In the rows, 128 means zero.
Each row is followed by its class; each block has classes of its own.
[139 139 135 132 158 137 151 133 119 123 198 166 160  47 141 187 185 114
 127  57  98 122  95 143 105  99 149 173 140 114 119 137 122]
E
[156 137 116 107 112 124 120 109 156 105 115 109  78 153 214 171 168 135
 119  77  92 150 116 130 134 118 141 143 172 152 121 124 113]
U
[148 106 100 139 106 114 105 117  61 161 131  70 148 152  41  28  19 107
 119 178 137  92 145 134 201 123 119  75 124 155 112 114 132]
U
[131 122 128 133 116 124 109 122 143 103 136 128 114 119 152 152 115 113
 132  73 140 139 133 128 162 132 124 130 153 153 107 115 135]
U
[134 136 128 114 127 136 131 122 124 121 166 159 158 105 141 157 167 121
 120  96 124 116 127 140 112 109 150 148 128 111 131 136 130]
V
[181 131 117  82 116 117 142 108 150 140 130 111 119 126 213 173 200 138
 133  91  75 131 134 142 119  88 157 135 164 123 147 146 115]
Q
[127 112 109 134  73 118  72 109  90 103  91  91 107 215  82  66  43 142
 116  91 160 116 165 132 237 130 103  68 141 168 120 113 146]
V
[112 122 107 137 103 116 106 125 118 118  60  97  87 226  95  96  58 157
 138 147 159 153 154 126 185 153  86  65 121 155 115 124 144]
A
[ 76 112 133 159 115 128  99 144 119  94 119 120 112 158  61  79  40 119
 123  82 188 149 131 121 187 168  88 108 116 147  99 111 143]
S
[ 89 122 132 138 150 133 141 144 126 153 135 125 148 105  93 129 114 110
 130 178 137 117 134 129  98 150 131 141 112 114 131 134 128]
J
[123 113 107 140 107 110 108 119  83 139  97  76 111 201  47  54  28 144
 139 173 158 108 168 128 222 135 107  58 117 160 125 130 136]
J
[111  99 144 126 152 147 154 161 114 127 101 110 136 144 106 128 112 158
 149 193 130 150 112 124  82 155 107 116 105 100 130 108 117]
D
[102 117 132 138 126 129 119 132 142 121 117 126 110 124 124 158 111 126
 135 113 146 131 143 136 138 152 124 125 140 142 128 132 128]
J
[ 73 110 161 150 150 154 136 157 153 114 150 160 130  74 110 171 132 121
 139 111 158 139 117 121 104 161 126 157 129 118 118 130 122]
J
[103 112 134 126 123 133 127 135 155 117  85 123  86 161 139 151 130 157
 153 138 140 145 148 114 139 156 112 117 137 141 133 132 125]
J
[165 153 131  85 157 131 156 119 162 135 142 143 134 106 223 187 251 137
 144 101  65 139 117 114  61  99 155 170 146 114 143 147 118]
E
[111 136 119 150 150 137 137 145  87 142 120  94 152 153  63  72  57 138
 130 211 141 117 117 127 102 151 115 110  85 102 124 130 134]
C
[107 135 150 136 159 147 135 142 185  90 160 186 125  64 184 218 193 127
 130  44 139 156 107 132  81 140 132 178 135 120 120 127 129]
E
[154 159 124  95 156 129 155 122 147 144 121 113 131 145 216 189 236 150
 141 149  51 136 113 111  52 108 154 169 143  86 144 144 115]
C
[175 142 115 106 125 122 125  99  96 121 200 164 166  68 154 170 187 102
 119  34  92  88 125 161 155  74 168 144 159 139 128 143 128]
V
[102 120 131 151 114 129  82 131 152  89 101 123  90 150 126 117  80 139
 122  61 165 147 137 126 179 149  96 112 134 174 117 112 143]
E
[147 120 106 124 121 124 138 126 105 145 126 104 134 136 113 108  96 120
 127 172 121 120 125 141 127 128 135 115 123 131 122 123 121]
U
[123 131 118 118 103 128 112 130 140 120  47  72  69 240 137  84  98 181
 137 151 133 162 151  98 142 147  89  92 126 143 131 124 131]
E
[144 110 100 116 100 124 124 112  63 154 109  95 157 169  73  58  77 139
 133 168 120 100 145 131 172 103 128  84 123 129 133 126 128]
V
[152 141 112 104 124 120 127 115 151 130  86 123 102 154 194 180 174 142
 139 114  92 151 137 130 101 132 124 116 154 135 132 140 129]
A
[136 123 119 119 143 126 153 132 106 151 141 127 157 110 110 117 118 119
 142 155 124 109 125 144 119 111 137 122 120 110 137 135 129]
Q
[ 81 128 160 166 154 146 111 148 172  73 158 175 121  79 148 233 146 114
 124  32 153 144 113 140 112 165 114 170 139 120 107 117 141]
C
[ 71 103 159 153 164 162 142 182 143 116 128 151 149  84  99 154 103 130
 128 168 168 156 101 137  39 185 105 150  90  89 124  99 128]
D
[ 91 118 136 164 114 127  85 134 157  72  94 111  83 166 134 137  68 151
 121  61 177 159 145 126 181 169  89 110 130 153 110 111 150]
C
[158 146 122  97 135 116 128 108 159 105 160 160 119 114 210 178 218 125
 133  29  99 143 118 122 134 101 150 160 159 143 130 144 125]
S
[145 137 117 119 140 130 149 128 109 144 128 116 143 148 121 104 134 149
 136 153 113 133 123 118 114 115 131 124 117 115 131 134 128]
E
[132 129 125 127 150 132 151 131 124 136 143 160 150  78 133 187 153 112
 133 114 108 132 117 150  87 138 131 137 134 115 119 136 133]
A
[132 117 119 132 109 107  82 111 113 115 151 117 126 132 102  85  92 101
 114  44 142 116 146 130 217 122 117 106 145 175 113 123 140]
S
[142 130 122 122 144 129 146 125 100 142 142 113 154 104 119 112 129 128
 137 119 104 125 123 125 123 108 130 128 129 122 121 130 129]
E
[144 111 115 108 107 114 137 119 101 149 102  70 130 175  98  77  67 142
 138 157 128 122 149 138 174 113 121  81 129 130 135 134 128]
Q
[115 134 130 128 132 135 122 136 160 121  99 145 109 132 164 173 153 140
 127 119 126 156 125 127  87 155 118 133 136 125 126 129 133]
A
[133 112 107 116  88 120  95 112  81 145  93  73 135 195  77  39  58 134
 118 158 133 108 164 127 182 119 116  75 123 143 129 121 135]
V
[152 116 137 137 132 119  95 124 116  80 168 135 126 104 133 154 112 131
 129  30 148 127 132 147 205 114 117 104 146 165 115 112 139]
D
[111 111 144 143 147 136 145 146 123 123 184 167 174  40 103 170 124  89
 125  81 144 108 111 160 125 128 139 156 130 111 122 125 134]
Q
[ 77 104 132 158 113 130  86 138 136 117  96 132 113 171  61  98  39 125
 124 123 189 143 152 126 177 174  87  85 115 159 109 115 152]
A
[120 107 131 154 137 124 119 127  85 129 183 140 156  63  43 112  66 102
 132  96 152  86 136 152 206 121 134 102 130 157 112 133 133]
J
[120 122 110 129 116 128 116 131  97 151  78  67 112 197  79  41  54 156
 133 189 130 131 137 122 138 135 104  88 110 139 131 125 125]
E
[114 144 140 122 168 138 148 138 153 126 146 138 147 102 180 189 205 122
 142 128  95 135 112 117  58 131 141 174 126  92 130 135 123]
C
[142 125 139 124 161 137 136 137 123 115 202 165 156  28 158 204 184 110
 121  50  97 119  90 163 100 107 151 169 150 121 125 124 116]
D
[136 133 122 106 149 132 167 131 120 165 126 114 149 121 144 161 167 131
 149 193  93 121 125 133  66 125 160 137 129  98 142 146 107]
J
[134 118 145 138 166 138 147 135  90 136 209 172 191  41  73 147 138 106
 147  92 118  96 107 147 132 102 145 149 123 118 116 132 127]
E
[134 122  98 127 100 110 100 113  99 139  52  75  93 237  85  54  35 158
 144 178 148 139 169 124 185 145  86  46 117 163 125 132 147]
A
[ 92 126 121 165 135 135 118 147  80 126 114  75 142 154  46  75  26 128
 122 172 147 117 110 136 140 158 109 107 102 114 109 121 128]
C
[126 138 124 119 133 134 139 135 174 114 102 140  98 153 198 164 168 142
 138 148 132 162 124 112  82 145 127 151 128 125 130 121 128]
U
[112 112 125 105 104 123 105 127 167 123  45  78  76 237 161  86 101 160
 144 162 143 157 160 108 148 143 102  94 125 142 142 121 132]
Q
[131 126 120 122 115 128 107 117 108 118 130 134 140 143 117 117 116 125
 128 109 140 110 144 140 153 117 128 108 127 140 130 124 136]
V
[140 132 117 112 115 129 121 113 115 116 132 139 144 133 145 135 141 128
 125  98 121 118 135 136 133 116 140 130 135 127 133 133 133]
V
[169 142 120  99 153 124 162 116 112 149 168 141 164  91 162 168 207 121
 148 101  71 114 115 133 104  81 158 148 144 119 133 143 118]
E
[116 121 137 161 137 126  95 129 103 120 185 116 161  80  71 110  77 100
 111  74 147 104 131 138 182 122 122 121 126 136 103 124 141]
C
[134 130 134 147 148 121 107 118 120 112 204 147 161  48 130 170 146  90
 121  27 120 102 126 145 170 102 138 146 148 144 110 133 139]
C
[114 111 121 165 121 122  95 128  98 108 145 135 131 120  44  70  24 125
 127  72 188 115 146 140 220 134  95  85 112 177 109 118 157]
E
[ 92 121 134 155 109 125  74 129 151  78  70  94  67 210 127 107  66 152
 123  80 163 151 155 109 197 169  80  97 135 169 113 108 153]
C
[156 131 112 122 133 115 120 106 112 139 176 135 138  92 126 137 130 118
 129  92 119 101 139 151 173  96 158 116 141 155 129 150 126]
J
[132 124 129 136 116 120  94 115 161  87 127 161 100 106 163 199 135 128
 126  17 143 144 144 148 171 147 116 119 165 165 113 129 146]
A
[155 126 103 127 105 115 106 116  82 139  99  64 119 206  76  35  52 160
 138 154 136 123 152 117 199 111 107  62 116 152 123 128 134]
E
[163 148 125 132 152 121 123 113 104 124 203 133 159  56 156 184 178 108
 117  45  77  98 102 151 140  84 160 158 159 124 119 140 121]
C
[ 92 128 125 105 126 140 144 142 136 140  48 105 123 218 158 117 158 152
 142 231 117 149 142 104  46 158 114 138 106  87 151 118 127]
V
[120 127 130 152 151 128 137 132  93 135 195 164 180  42  80 167 110  79
 119  70 131 113 113 162 135 123 133 132 134 125  99 131 140]
A
[140 124 130 129 137 124 134 126 107 134 197 148 170  69  97 131 112 105
 126  87 137 100 116 163 159  95 153 135 129 123 126 139 130]
Q

Next block, with new classes.
[ 67  99 153 118 130 138  59  63 138 142 130  83 156 113 152  80  95 143
 169 206 181 135  45  49 170 109 142 114  91 174 104 171 129]
K
[ 79 100 150 135 124 124  42  52 154 126 142  69 151 110 145  79  98 132
 164 199 166 154  46  90 157 120 129 124 104 174 120 160 123]
M
[120 107  85 159 111 163 119  48 139 112 128 134 126 104 120 156 181 131
 229 204  42  95 100 125 157  99  67 143 113 147 131 207  87]
L
[105 103 158 130 123 137  37  63 137 145 145  79 163 130 150  74 111 134
 198 183 163 122  42  70 172 117 129 132  90 187  86 146 117]
Z
[100 106 163 127 118 145  65  53 138 140 143  72 160 128 153  83 108 140
 183 201 156 123  51  70 170 118 138 117 103 180 103 163 122]
N
[113 106 155 130 126 129  40  62 150 136 140  82 141 119 143  86 114 125
 178 198 153 128  53  68 164 123 137 124 105 181  97 168 116]
L
[ 86 110 163 137 134 143  54  63 145 126 146  77 179 123 135  74 107 142
 182 202 166 144  50  71 166  94 118 135  84 181  95 169 114]
W
[144 119 102 136  85 160 129  72 146 114 146 147  78 116 111 161 184 174
 202 162  45  66  93 112 146 135  64 118  92 178 154 173 112]
T
[133 126  89 131 107 163 121  80 111 131 162 145 112 109 134 161 185 162
 211 138  41  58 104 132 135 115  54 146 105 163 136 173 110]
P
[130 124 107 149 112 152 121  63 123 118 147 151  88 105 134 163 166 157
 208 145  74  47 102 145 135 124  48 146  96 175 139 188 119]
Y
[ 75 132 155 134 112 118  29  52 129 123 136  57 175 120 126  47  84 114
 191 170 116 119 112 100 141 105 104 121  92 186 129 152 114]
M
[ 83  99 171 123 100 130  64  43 134 120 145  80 177 113 125  71  89 140
 165 190 151 121  60  61 170 109 122 122  92 189 123 136 117]
Z
[119 116  90 159 105 180 138  50 129 137 127 130 131 119 134 156 175 144
 234 193  47  94 102 136 153 115  67 150 124 149 122 209  94]
N
[115 114 102 147  91 178 158  53 112 110 126 141 117 111 129 153 173 148
 238 179  31  73 126 137 152 109  65 138 128 155 134 192 100]
N
[102 121 147 152 107 123  54  94 132 143 131  74 162 101 137  70  86 125
 137 203 142 124 110  86 155 124 138 139  96 175 119 173 117]
H
[100 128 142 132 109 131  46  70 136 124 122  79 172 113 136  54 109 139
 163 201 119 125  98  87 152 109 115 112  94 179 122 159 113]
F
[133 119 107 144 103 154 132  75 155 109 161 148  78  90 120 152 184 164
 206 180  50  78 108 119 145 113  65 125  91 181 155 170 102]
W
[ 89 112 180 105  94 137  77  44 139 126 142  74 184 128 117  70  97 146
 163 188 126 113  67  65 164 108 123 112 107 186 121 153 112]
N
[ 84 112 175 102  93 134  48  47 121 107 132  82 152 126 134  71  77 147
 153 175 143  97  53  64 176 119 123 100  90 211 128 141 114]
T
[127 120 105 163 111 160 132  64 128 122 134 133 134 107 137 154 170 147
 209 171  93  87 106 151 151 125  53 153  86 150 143 198 117]
H
[149 127  83 138 116 163 109  90 117 134 156 139 117 122 137 153 202 157
 221 148  35  66 107 146 140 118  51 142 103 159 129 177 107]
P
[129 105 100 153 107 158 140  70 160 111 157 145 104  91 110 162 185 172
 198 194  67 100  97 114 144 105  65 136  87 163 157 185 103]
W
[120 116  75 121 103 155 115 116 152 168 133 162  88 105 125 151 163 157
 200 168  40  88 131 105 121 130  86 143  99 148 125 199 101]
K
[ 68 114 169  98 104 131  72  56 135 124 134  91 156 109 119  61  90 141
 160 192 124 103  84  52 163  98 123 101  95 194 135 152 112]
K
[ 82 100 154 128 123 147  35  61 147 147 140  89 155 106 133  79  92 132
 138 206 173 147  40  86 165 120 150 128 105 168  91 179 136]
B
[ 99 126 132 130 108 130  47  98 137 152 143  75 172 116 126  79 109 140
 142 172 121 127 100  78 141 121 123 142 111 165 101 160 130]
P
[ 92 104  92 175 114 178 150  56 139 108 136 137 138  94 124 158 173 144
 211 219  49 119 107 122 154  90  61 161  94 138 137 207  97]
W
[103 138 159 129 116 129  37  61 135 132 135  73 179 135 115  57  99 106
 181 191  80 121 115  95 159 105 117 115  89 202 117 142  91]
X
[ 92 139 162 129  96 132  31  69 111 121 118  66 166 147 127  47  79 119
 180 168 101  92 116  82 156 122 110 113  82 209 121 148 112]
T
[ 94 118 147 131 110 142  64  74 145 128 122  92 172 113 111  86  91 124
 149 221 103 146 115  93 161 109 124 131 115 176 112 164 103]
X
[109 110  83 163 117 175 130  47 118 105 117 139 134 105 137 159 162 118
 212 229  32 110 124 159 172 102  67 140 105 157 149 189  82]
X
[145 120  99 136  93 159 123  79 151 132 160 158  91 102 108 164 174 149
 236 163   5  60 113 100 128 113  62 141 107 159 130 193  89]
L
[ 93 120 172 102 104 132  53  53 147 116 140  91 168 110 133  72 106 158
 157 182 133 112  42  70 160 106 108 109  99 189 113 153 111]
F
[ 97 129 150 139 115 133  57  77 136 156 125  66 169 130 126  61 100 125
 168 205 126 131 123  90 145 122 135 133 117 170 104 173 118]
N
[139 124  93 135 113 163 112  72 117 108 145 134 125 112 117 163 196 170
 206 142  65  58 114 134 143 114  42 141 107 171 139 177 124]
P
[125 123  89 146 108 149 113  99 135 150 149 165  80  99 132 156 154 153
 191 165  39  70 117 137 119 128  73 158 111 154 120 201  99]
Y
[101 117 165 102 102 134  51  65 120 119 159  79 176 119 114  67 109 151
 144 162 111  96  72  63 160 104 113 112 102 199 130 133 115]
P
[122 129  87 162 110 172 120  58 115 103 119 142 121  98 138 146 180 152
 233 191  30  71 127 146 144 101  42 135 108 160 139 200  96]
F
[ 75 116 172 111  94 125  48  52 138 106 142  77 163 111 120  61  74 132
 174 166 120 114  77  85 152 106 105 116 108 197 129 144 112]
M
[118 111  80 167 107 183 123  60 117 119 133 128 142 100 122 158 185 146
 205 195  21  82 122 129 154 102  54 151 117 151 146 195 102]
P
[144 126 103 126 101 164 114  99 148 153 154 170  97 122 121 157 176 160
 214 142  18  51  92 136 128 123  45 162 101 158 107 196  97]
Y
[ 96 122 145 128 112 130  26 107 139 148 130  91 151 111 117  67  95 123
 137 201 118 124 110 108 145 121 139 132 112 166  87 181 129]
B
[113 118 146 132 125 148  45  72 121 142 158  77 172 124 135  80 128 150
 174 180 125 112  57  72 160 109 114 124 106 183 103 159 118]
P
[125 114  90 139  94 146 114  70 154 118 156 139  76  97 137 146 175 145
 226 163  34  83 106 146 136 126  63 120 100 164 161 167 103]
M
[ 98 116 184 103  93 135  65  52 135 126 144  78 165 130 129  63  84 140
 172 178 121  96  84  67 160 117 123 102 101 204 132 141 113]
N
[101 105 103 167 110 178 136  46 112 102 117 147 135 100 127 165 157 152
 207 194  67  79 105 148 152 105  40 159 115 147 130 219 111]
Y
[100 110  77 156 106 161 116  54 122  99 127 131 122  97 128 146 165 139
 229 182  46  95 117 148 145 101  53 144 111 150 148 194  98]
M
[ 97 138 142 139 104 124  68  82 141 145 127  66 175 130 119  70 111 126
 163 198 101 122 131  96 139 122 118 134 111 165 109 176 118]
N
[ 86 125 169  98 104 132  49  50 132 108 130  87 181 111 131  59  98 154
 165 177 136 109  61  77 162  97 103 104  97 191 117 150 109]
F
[127 121 110 153 119 158 122  64 120 116 145 154  95 102 130 172 168 165
 208 157  77  51  95 144 135 120  45 155 106 169 127 203 118]
Y
[115 127 146 148 116 130  47  84 131 152 143  73 170 112 138  60  93 129
 161 200 139 116  92  87 161 114 125 129  83 181 125 171 107]
H
[ 97 130 148 132 115 129  33  72 145 144 123  75 175 130 110  60  98 105
 171 200  87 145 126  97 154 110 130 121 104 186 105 152  92]
X
[127 109  97 142 106 155 123  67 124 126 145 147 109 108 134 168 181 155
 233 149  73  68  98 129 144 121  59 157  93 161 121 173 111]
Z
[147 117 101 149 109 166 134  63 152 141 148 139  87 121 126 151 197 157
 237 179  50  83 106 129 144 125  81 125 118 166 139 184 102]
N
[102 122  88 166 108 165 123  53 116  89 124 132 119  95 123 151 159 141
 236 186  40  84 136 160 140 102  35 146 124 158 148 203 103]
M
[134 102  93 151  94 169 139  72 142 133 144 146 118  92 119 153 182 160
 199 177  63  93  95 119 155 116  77 145  92 143 145 192 100]
H
[116 124 102 147 123 153 124  72 139 107 146 137 122 108 125 158 186 157
 214 176  74  85 109 143 144 102  46 153  79 160 135 190 109]
W
[ 98 115 166 122 103 136  60  67 138 131 142  85 176 108 131  67  88 145
 159 190 149 121  46  72 175 110 123 120 101 187 110 166 101]
H
[102 118  86 157  93 177 113  56 114 102  98 133 117 109 121 159 153 147
 199 190  49  77 125 127 160 119  58 147 117 168 131 207 104]
T
[136 126  98 138 100 147 126  92 152 130 148 156  88 109 113 152 178 139
 225 168  15  82 129 123 123 125  71 146 116 149 121 191  97]
L
[112 120  84 161 112 183 124  46 118 122 119 140 138 101 129 161 156 127
 219 213  29 106 130 152 159 107  56 147 112 158 137 200  83]
X
[ 82 101 175 107  99 151  49  52 146 128 146  95 166 110 108  67  91 133
 148 196 119 116  53  79 172  98 132 112 102 182 115 159 120]
B
[102 135 146 140 111 115  33 115 124 149 113  74 165 111 142  60  82 123
 141 185 154 128 130 110 146 134 131 147 110 172  91 178 123]
H
[137 127  99 166 111 152 114  80 142 128 137 127 120 114 140 144 181 137
 223 171  64  78 117 149 150 127  58 142  79 160 140 190 110]
H
[112 106 103 130 107 155 148  63 140 125 147 151  90  93 115 154 184 166
 205 179  57  74 118  99 139 110  76 117  85 158 170 179 116]
K
[146 106  88 160 105 161 118  78 141 142 154 139 101  88 141 148 172 157
 198 191  77  91  82 113 159 125  90 132  88 161 148 190  96]
H
[140 109  98 147 101 156 118  79 137 128 145 141 103  96 145 148 174 151
 201 179  69  80  91 131 160 128  79 132  87 164 147 183  99]
H
[ 97 108 169 128 131 146  28  56 128 130 148  81 159 121 151  70 102 123
 165 204 158 114  49 102 175 119 128 110  78 186 109 165 139]
B
[110 105  80 154 111 173 103  62 129 131 137 141 139 104 124 148 169 131
 197 207  32  95  95 151 154 105  71 140  88 142 137 209  98]
B
[131 133  82 131  83 153 102 111 136 129 122 153  74 112 116 153 159 162
 195 156  26  73 140 122 124 148  74 136 116 169 117 192 102]
T
[ 90 119 150 133 126 133  40  61 135 125 122  80 173 109 148  72 111 150
 166 202 159 142  63  85 154 115 119 119 104 171  96 175 120]
F
[100 141 156 128 111 128  34  65 124 124 121  74 176 125 133  46 108 130
 180 173 111 108 102  94 148 107 104 117  96 193 109 154 108]
F
[133 116  90 149 105 157 119  67 132 129 145 145 102 105 130 163 176 154
 231 157  72  68  98 124 147 121  58 153 103 172 125 175 107]
Z
[ 74 106 162 125 112 138  69  54 159 125 154  81 182 108 107  72  99 149
 159 203 142 143  56  51 161  82 123 129  83 176 117 162 105]
W
[136 132 107 135 110 163 135  70 116 130 143 141 110 132 139 151 177 151
 248 152  51  63 120 152 136 123  57 140 111 164 125 187 105]
N
[ 88 136 155 126 102 133  38  67 134 129 117  78 183 119 116  43 100 133
 176 179  99 121 110  80 143  99 113 120 107 182 104 161 103]
F
